[[  8.3  -9.6   3.1  14.2 -14.3 -12.1  39.0   8.7 -19.2  68.6 -36.0  11.0
   -6.6   8.1  -1.6  26.3]
 [  8.9  -9.8   3.3  15.0 -14.9 -12.9  41.4   9.6 -20.0  72.5 -38.3  11.5
   -7.1   8.6  -1.6  27.8]
 [  7.8  52.3   7.8   3.4  31.4  -7.3   2.8  51.4  50.4 -28.2 -19.0 -26.5
  -11.8  -7.7  12.3  -3.4]
 [  9.4  52.8   8.6   5.7  30.4  -9.4   8.9  54.6  49.3 -18.7 -25.3 -25.8
  -13.2  -6.8  12.5   0.5]]
->
[[ 26.3  27.8  -3.4   0.5]
 [ -1.6  -1.6  12.3  12.5]
 [  8.1   8.6  -7.7  -6.8]
 [ -6.6  -7.1 -11.8 -13.2]
 [ 11.0  11.5 -26.5 -25.8]
 [-36.0 -38.3 -19.0 -25.3]
 [ 68.6  72.5 -28.2 -18.7]
 [-19.2 -20.0  50.4  49.3]
 [  8.7   9.6  51.4  54.6]
 [ 39.0  41.4   2.8   8.9]
 [-12.1 -12.9  -7.3  -9.4]
 [-14.3 -14.9  31.4  30.4]
 [ 14.2  15.0   3.4   5.7]
 [  3.1   3.3   7.8   8.6]
 [ -9.6  -9.8  52.3  52.8]
 [  8.3   8.9   7.8   9.4]]

[[  3.7   9.9  -3.2   5.6  14.8   6.6   6.2   9.5  -2.2  -5.1   5.2 -11.8
   21.1  14.0   6.4]
 [ 71.3 -28.7 -31.7 -53.3  10.3 -47.3  62.0  23.7  26.0  72.1   2.7 -39.9
  -36.8  -9.1 -31.4]
 [-10.0   4.4 -32.6 -11.6  -3.1   5.6  10.2 -22.0 -24.1 -10.9  -4.7   5.9
    0.9   7.0 -14.5]
 [ 11.6   3.6 -13.6  -4.8  -7.8  12.8 -26.8  -1.4   0.8 -14.7  -4.0  -8.5
  -21.7   4.9   2.0]]
->
[[  6.4 -31.4 -14.5   2.0]
 [ 14.0  -9.1   7.0   4.9]
 [ 21.1 -36.8   0.9 -21.7]
 [-11.8 -39.9   5.9  -8.5]
 [  5.2   2.7  -4.7  -4.0]
 [ -5.1  72.1 -10.9 -14.7]
 [ -2.2  26.0 -24.1   0.8]
 [  9.5  23.7 -22.0  -1.4]
 [  6.2  62.0  10.2 -26.8]
 [  6.6 -47.3   5.6  12.8]
 [ 14.8  10.3  -3.1  -7.8]
 [  5.6 -53.3 -11.6  -4.8]
 [ -3.2 -31.7 -32.6 -13.6]
 [  9.9 -28.7   4.4   3.6]
 [  3.7  71.3 -10.0  11.6]]

[[-30.1  27.7   3.9  16.4]
 [-30.9  14.2 -12.7 -35.0]
 [-12.9 -60.0  31.3 -26.6]
 [ -9.2  22.5 -12.8  57.7]
 [-43.6 -12.9  37.5 -34.0]
 [-41.0  67.0 -13.1 -10.9]
 [ -1.1  33.1 -12.4  16.5]]
->
[[ 16.4 -35.0 -26.6  57.7 -34.0 -10.9  16.5]
 [  3.9 -12.7  31.3 -12.8  37.5 -13.1 -12.4]
 [ 27.7  14.2 -60.0  22.5 -12.9  67.0  33.1]
 [-30.1 -30.9 -12.9  -9.2 -43.6 -41.0  -1.1]]

[[-28.2 -53.3 -56.4 -27.2  16.6  43.2  43.8  30.1  16.8  10.6  -1.5]
 [ 12.1  42.4  45.7  30.7  18.3  12.6   1.0 -25.0 -51.3 -57.0 -28.1]
 [ 47.2  41.2  26.0  15.7   9.3  -7.9 -35.9 -57.9 -49.1 -12.8  27.5]
 [ 26.6  17.0   9.2  -4.6 -31.4 -56.0 -54.4 -21.2  21.2  45.4  44.2]
 [-43.2  -1.0  34.6  47.1  37.5  22.5  14.1   4.8 -15.9 -43.1 -58.7]
 [ 14.5   6.7 -11.5 -39.0 -57.2 -46.5  -7.4  31.2  46.2  39.0  24.5]
 [-18.2 -47.1 -57.7 -38.0   3.2  39.2  47.3  35.6  20.4  13.4   3.7]]
->
[[ -1.5 -28.1  27.5  44.2 -58.7  24.5   3.7]
 [ 10.6 -57.0 -12.8  45.4 -43.1  39.0  13.4]
 [ 16.8 -51.3 -49.1  21.2 -15.9  46.2  20.4]
 [ 30.1 -25.0 -57.9 -21.2   4.8  31.2  35.6]
 [ 43.8   1.0 -35.9 -54.4  14.1  -7.4  47.3]
 [ 43.2  12.6  -7.9 -56.0  22.5 -46.5  39.2]
 [ 16.6  18.3   9.3 -31.4  37.5 -57.2   3.2]
 [-27.2  30.7  15.7  -4.6  47.1 -39.0 -38.0]
 [-56.4  45.7  26.0   9.2  34.6 -11.5 -57.7]
 [-53.3  42.4  41.2  17.0  -1.0   6.7 -47.1]
 [-28.2  12.1  47.2  26.6 -43.2  14.5 -18.2]]

[[ -3.6  -5.3  -5.2  -2.9   0.1   3.1   6.3   9.8   6.4]
 [ 23.6  20.5  22.8  17.1  12.5   9.6   2.6  -6.3 -17.0]
 [  0.4   2.4  -0.8  -5.6  -5.3  -4.4   0.6   1.8 -21.3]
 [-60.9 -27.7  -8.3   2.6  10.2  17.4  23.3  30.3  48.1]]
->
[[  6.4 -17.0 -21.3  48.1]
 [  9.8  -6.3   1.8  30.3]
 [  6.3   2.6   0.6  23.3]
 [  3.1   9.6  -4.4  17.4]
 [  0.1  12.5  -5.3  10.2]
 [ -2.9  17.1  -5.6   2.6]
 [ -5.2  22.8  -0.8  -8.3]
 [ -5.3  20.5   2.4 -27.7]
 [ -3.6  23.6   0.4 -60.9]]

[[  8.2 -21.8 -62.6  51.0 -17.4]
 [ 52.7  61.5 -11.7  26.0  14.4]]
->
[[-17.4  14.4]
 [ 51.0  26.0]
 [-62.6 -11.7]
 [-21.8  61.5]
 [  8.2  52.7]]
